Below are the code and all the weights of a small trained network. Each question names an input and a class and asks about switching units off, where a switched-off unit gives its printed mean instead of its output.

import numpy as np


def w(rows, s, z=0):
    codes = np.array(rows[::2]) - 128.0
    scale = np.full(codes.shape[1], s)
    scale[-1] = z or s
    return codes * scale


def f(y):
    return y / 2 * (1 + np.tanh(0.7978845608 * (y + 0.044715 * y**3)))


def log_softmax(a):
    a = a - a.max(-1, keepdims=True)
    return a - np.log(np.exp(a).sum(-1, keepdims=True))


def net(x, mask):
    res = np.array(x, float).reshape(1, 2) / 4 @ E
    y = f(res @ A[0][:, :-1].T + A[0][:, -1])
    res = res + np.where(mask, y, B[0][:, -1]) @ B[0][:, :-1]
    return log_softmax(res[-1] @ U[:, :-1].T + U[:, -1])


A, B = {}, {}
E = w([
[199,254,13,184,224,99,176,151,126],'x0',
[180,140,251,120,163,53,13,209,210],'x1',
],0.011)
A[0] = w([
[136,145,140,154,126,38,133,153,167,68],'N0',
[133,144,146,159,180,113,104,208,179,85],'N1',
[162,220,96,147,111,194,213,20,81,99],'N2',
[178,163,94,189,164,74,130,113,114,2],'N3',
[127,187,201,150,195,123,134,189,144,70],'N4',
[119,191,167,127,153,48,123,151,191,128],'N5',
[179,117,111,121,101,107,129,110,134,229],'N6',
[191,145,100,203,166,152,130,165,124,46],'N7',
[132,145,128,110,163,51,92,212,119,79],'N8',
[134,143,74,254,202,127,106,159,154,63],'N9',
[166,161,82,133,209,148,122,117,189,35],'N10',
],0.0092,0.0013)
B[0] = w([
[92,175,152,154,136,80,183,141,136,167],'N0',
[70,151,105,156,154,94,136,95,75,188],'N1',
[102,210,91,247,177,108,156,119,152,247],'N2',
[115,121,158,79,91,132,32,221,139,189],'N3',
[100,128,140,157,122,39,142,80,78,184],'N4',
[71,170,90,180,128,55,249,78,118,192],'N5',
[89,123,115,167,159,124,102,79,163,133],'N6',
[162,74,153,106,63,207,80,240,162,183],'N7',
[128,135,96,143,207,143,144,72,82,184],'N8',
[129,47,181,115,1,203,104,221,172,200],'N9',
[197,104,125,82,48,203,197,206,191,186],'N10',
],0.0083,0.015)
U = w([
[124,209,43,205,179,81,184,57,111,255],'0',
[172,49,187,35,2,192,35,140,202,1],'1',
],0.0092,0.0013)

Each question gives the input, the list of numbers given to net, and the class t.
The units are the neurons (one row each of A and B). Each row of codes is followed by its name. A weight is (code - 128) times the scale printed after its matrix; where a second scale follows, it is the last column's (A, B and U).
mask holds one flag per neuron, in row order. A switched-off neuron (its flag False) gives its mean, the last column of its row in B, instead of its output. The means were averaged over made-up inputs and are rounded, as every weight is.
A unit's drop is (log p(t) with every unit on - log p(t) with that unit switched off) / (log p(t) with every unit on - log p(t) with every unit switched off).
The circuit of an input: a set's keep is (log p(t) with only the set's units on - log p(t) with every unit switched off) / (log p(t) with every unit on - log p(t) with every unit switched off). Starting from all 11 units, units are removed one at a time, each time the one whose removal leaves the highest keep (on an exact tie, the one counted first), for as long as the keep stays at least 0.8.
circuit, biggest first: the units of the circuit, biggest drop first
unit that matters most: the unit with the biggest drop
top k neurons: the k neurons with the biggest drops, biggest first
drop of u: that unit's drop, to one decimal
input [7,6], class 1: top 2 neurons -> N9, N7
input [8,-6], class 1: top 3 neurons -> N9, N7, N3
input [8,4], class 1: unit that matters most -> N9
input [-5,5], class 0: circuit, biggest first -> N9, N7
input [-3,3], class 0: top 4 neurons -> N9, N7, N3, N10
input [8,-7], class 1: top 4 neurons -> N9, N7, N3, N10
input [5,-2], class 1: drop of N4 -> 0.0
input [1,0], class 1: drop of N8 -> 0.3
input [2,1], class 1: drop of N2 -> 0.9
input [-2,7], class 0: drop of N5 -> 0.0
